Below is a small trained network, with its code and all its weights. Each question gives an input and a class and asks what happens when units are switched off, that is, made to give their printed mean instead of their output.

import numpy as np


def w(rows, s, z=0):
    codes = np.array(rows[::2]) - 128.0
    scale = np.full(codes.shape[1], s)
    scale[-1] = z or s
    return codes * scale


def norm(h):
    return h / np.sqrt((h * h).mean(-1, keepdims=True) + 1e-5)


def f(y):
    return np.maximum(y, 0)


def log_softmax(a):
    a = a - a.max(-1, keepdims=True)
    return a - np.log(np.exp(a).sum(-1, keepdims=True))


def net(x, mask):
    res = np.array(x, float).reshape(1, 7) / 4 @ E
    u = 0
    for l in range(2):
        y = f(norm(res) @ A[l][:, :-1].T + A[l][:, -1])
        res = res + np.where(mask[u : u + 3], y, B[l][:, -1]) @ B[l][:, :-1]
        u += 3
    return log_softmax(norm(res)[-1] @ U[:, :-1].T + U[:, -1])


A, B = {}, {}
E = w([
[66,189,155,113,132,160,51,76],'x0',
[104,191,122,176,181,211,151,149],'x1',
[72,114,204,127,140,120,91,45],'x2',
[128,40,57,105,197,152,83,203],'x3',
[48,124,63,166,35,86,2,117],'x4',
[134,192,153,53,181,169,217,77],'x5',
[131,162,142,102,166,134,88,111],'x6',
],0.0078)
A[0] = w([
[95,167,187,212,81,206,52,2,151],'0.n0',
[96,114,87,154,119,175,37,237,29],'0.n1',
[103,123,134,119,110,114,45,163,4],'0.n2',
],0.0069,0.0015)
B[0] = w([
[181,142,166,64,155,111,183,234,254],'0.n0',
[246,97,14,187,56,19,86,86,211],'0.n1',
[90,150,171,103,37,79,169,153,178],'0.n2',
],0.012,0.0062)
A[1] = w([
[172,113,72,138,244,155,168,124,116],'1.n0',
[138,88,73,139,126,155,94,135,6],'1.n1',
[52,154,172,145,104,58,75,83,37],'1.n2',
],0.011,0.0011)
B[1] = w([
[9,166,149,102,200,156,165,180,254],'1.n0',
[114,83,143,75,168,141,150,87,178],'1.n1',
[109,127,206,204,148,129,169,118,178],'1.n2',
],0.012,0.0062)
U = w([
[200,116,60,166,45,90,144,108,4],'0',
[102,254,161,80,172,197,196,138,252],'1',
],0.0094,0.0019)

Each question gives the input, the list of numbers given to net, and the class t.
The units are the neurons (one row each of A and B). Each row of codes is followed by its name. A weight is (code - 128) times the scale printed after its matrix; where a second scale follows, it is the last column's (A, B and U).
mask holds one flag per neuron, layer by layer. A switched-off neuron (its flag False) gives its mean, the last column of its row in B, instead of its output. The means were averaged over made-up inputs and are rounded, as every weight is.
A unit's drop is (log p(t) with every unit on - log p(t) with that unit switched off) / (log p(t) with every unit on - log p(t) with every unit switched off).
top k neurons: the k neurons with the biggest drops, biggest first
drop of u: that unit's drop, to one decimal
input [5,-4,-7,-2,3,5,-5], class 0: top 4 neurons => [1.n0 0.n0 1.n1 0.n2]
input [8,2,-8,6,3,-2,6], class 0: top neuron => [0.n1]
input [0,1,-6,-5,4,-2,8], class 0: top 2 neurons => [1.n0 0.n1]
input [3,-8,5,-5,8,-2,-2], class 1: top 3 neurons => [0.n1 1.n2 0.n0]
input [6,4,-4,-5,-1,-5,3], class 0: top 2 neurons => [1.n0 0.n1]
input [-7,-7,7,7,-8,-8,-1], class 1: top 3 neurons => [0.n1 0.n2 1.n0]
input [3,-5,-2,-3,-6,-3,4], class 0: top 2 neurons => [1.n0 0.n0]
input [6,7,-3,3,-5,-8,3], class 0: drop of 0.n1 => 1.4
input [7,6,1,-1,8,-3,-3], class 0: drop of 0.n2 => 0.0
input [1,7,-6,3,-1,-4,8], class 0: drop of 0.n1 => 1.6
input [0,8,-2,4,2,-4,7], class 0: drop of 0.n1 => 0.3
